Here is a tiny trained network, its code and every weight. The questions are about switching its units off for an input and a target symbol, where a switched-off unit gives its printed mean instead of its output.

import numpy as np


def w(rows, s, z=0):
    codes = np.array(rows[::2]) - 128.0
    scale = np.full(codes.shape[1], s)
    scale[-1] = z or s
    return codes * scale


def norm(h):
    return h / np.sqrt((h * h).mean(-1, keepdims=True) + 1e-5)


def softmax(a):
    e = np.exp(a - a.max(-1, keepdims=True))
    return e / e.sum(-1, keepdims=True)


def log_softmax(a):
    a = a - a.max(-1, keepdims=True)
    return a - np.log(np.exp(a).sum(-1, keepdims=True))


def net(x, mask):
    ids = ['ΔΩαβεζθμστφψ'.index(c) for c in x.split()]
    T = len(ids)
    res = E[ids] + P[:T]
    u = 0
    for l in range(2):
        r = norm(res)
        for j in range(3):
            rows = slice(2 * j, 2 * j + 2)
            q, k, v = (r @ M[l][rows].T for M in (Q, K, V))
            z = softmax(np.where(np.tri(T) > 0, q @ k.T / 2**0.5, -1e9)) @ v
            o = O[l][rows]
            res = res + np.where(mask[u + j], z, o[:, -1]) @ o[:, :-1]
        u += 3
    return log_softmax(norm(res)[-1] @ U[:, :-1].T + U[:, -1])


Q, K, V, O = {}, {}, {}, {}
E = w([
[160,64,130],'Δ',
[153,94,194],'Ω',
[54,136,105],'α',
[140,123,157],'β',
[103,95,5],'ε',
[31,72,84],'ζ',
[80,148,140],'θ',
[86,86,41],'μ',
[74,146,140],'σ',
[189,151,172],'τ',
[156,128,172],'φ',
[175,118,92],'ψ',
],0.02)
P = w([
[173,99,70],'0',
[160,35,100],'1',
[185,152,37],'2',
[173,10,112],'3',
[189,163,18],'4',
[171,12,122],'5',
[166,186,2],'6',
[191,19,135],'7',
[207,166,3],'8',
[172,33,141],'9',
[224,161,19],'10',
[172,20,154],'11',
],0.0066)
Q[0] = w([
[183,224,161],'0.h1',
[187,181,58],'0.h1',
[70,98,141],'0.h2',
[110,77,250],'0.h2',
[142,179,71],'0.h3',
[142,200,125],'0.h3',
],0.021)
K[0] = w([
[176,52,216],'0.h1',
[121,54,135],'0.h1',
[175,155,118],'0.h2',
[167,138,251],'0.h2',
[155,137,71],'0.h3',
[189,147,95],'0.h3',
],0.024)
V[0] = w([
[145,83,196],'0.h1',
[150,188,134],'0.h1',
[58,126,81],'0.h2',
[141,42,185],'0.h2',
[76,95,125],'0.h3',
[137,88,7],'0.h3',
],0.013)
O[0] = w([
[247,173,129,62],'0.h1',
[60,169,83,83],'0.h1',
[43,165,255,170],'0.h2',
[85,79,4,137],'0.h2',
[242,74,61,208],'0.h3',
[189,200,147,254],'0.h3',
],0.007,0.0045)
Q[1] = w([
[176,14,105],'1.h1',
[100,131,80],'1.h1',
[121,198,86],'1.h2',
[182,11,242],'1.h2',
[142,249,72],'1.h3',
[51,168,92],'1.h3',
],0.013)
K[1] = w([
[185,121,165],'1.h1',
[160,132,86],'1.h1',
[210,152,221],'1.h2',
[8,57,57],'1.h2',
[133,217,90],'1.h3',
[64,161,110],'1.h3',
],0.017)
V[1] = w([
[251,147,178],'1.h1',
[121,33,206],'1.h1',
[189,152,146],'1.h2',
[161,71,185],'1.h2',
[56,201,79],'1.h3',
[213,180,225],'1.h3',
],0.015)
O[1] = w([
[228,49,233,253],'1.h1',
[150,18,97,132],'1.h1',
[130,176,196,122],'1.h2',
[189,92,165,163],'1.h2',
[194,167,77,53],'1.h3',
[136,248,213,99],'1.h3',
],0.011,0.0025)
U = w([
[143,152,26,106],'Δ',
[108,84,151,3],'Ω',
[125,92,101,49],'α',
[195,195,17,103],'β',
[55,50,53,204],'ε',
[182,78,76,104],'ζ',
[238,89,117,246],'θ',
[195,172,159,112],'μ',
[53,157,102,187],'σ',
[141,29,237,157],'τ',
[183,122,137,66],'φ',
[6,49,210,41],'ψ',
],0.011,0.0056)

Each question gives the input, a string of symbols that net reads in full, and the target symbol t.
The units are the heads (2 rows each of Q, K, V and O). Each row of codes is followed by its name. A weight is (code - 128) times the scale printed after its matrix; where a second scale follows, it is the last column's (O and U).
mask holds one flag per head, layer by layer. A switched-off head (its flag False) gives its mean, the last column of its rows in O, instead of its output. The means were averaged over made-up inputs and are rounded, as every weight is.
A unit's drop is (log p(t) with every unit on - log p(t) with that unit switched off) / (log p(t) with every unit on - log p(t) with every unit switched off).
The circuit of an input: a set's keep is (log p(t) with only the set's units on - log p(t) with every unit switched off) / (log p(t) with every unit on - log p(t) with every unit switched off). Starting from all 6 units, units are removed one at a time, each time the one whose removal leaves the highest keep (on an exact tie, the one counted first), for as long as the keep stays at least 0.8.
circuit, biggest first: the units of the circuit, biggest drop first
unit that matters most: the unit with the biggest drop
heads that matter: for each layer, one digit per head in row order, 1 if its drop is at least 0.15 and else 0, layers parted by /
drop when u is switched off: that unit's drop, to one decimal
input σ ψ σ φ σ, target μ: unit that matters most : 0.h2
input σ α Ω τ τ σ, target θ: circuit, biggest first : (1.h1, 0.h2)
input σ α Ω σ ε θ, target ε: heads that matter : 010 / 000
input α θ σ σ σ ε Ω σ, target ε: heads that matter : 000 / 000
input ζ β φ β Ω α σ τ Δ, target τ: heads that matter : 000 / 001
input σ σ ζ σ τ, target ε: circuit, biggest first : (1.h1, 1.h2)
input τ σ σ σ σ σ Ω Ω, target ε: circuit, biggest first : (0.h2, 0.h1)
input σ σ μ α β σ τ σ σ σ, target ε: heads that matter : 101 / 000
input σ α σ α ε Δ, target ε: circuit, biggest first : (0.h1, 1.h1)
input σ Δ τ Ω α σ σ σ ζ θ, target ε: heads that matter : 001 / 000
input τ ψ σ σ σ ψ, target τ: heads that matter : 010 / 101
input τ ε α σ φ, target σ: heads that matter : 000 / 100
input τ α Δ α β ε τ Ω σ α α, target σ: heads that matter : 110 / 100
input σ β τ σ, target θ: circuit, biggest first : (0.h2)
input σ ψ Ω α τ α, target θ: heads that matter : 000 / 000
input μ σ σ Ω φ Ω ψ σ φ, target μ: heads that matter : 000 / 001
input Ω σ τ α β σ σ σ τ μ ψ, target μ: drop when 0.h3 is switched off : 0.1
input τ Ω Ω α τ, target τ: drop when 1.h3 is switched off : 0.1
input α σ α σ σ Δ, target ε: drop when 0.h1 is switched off : 0.1
input τ α β σ θ σ α σ τ σ σ, target σ: circuit, biggest first : (1.h1)
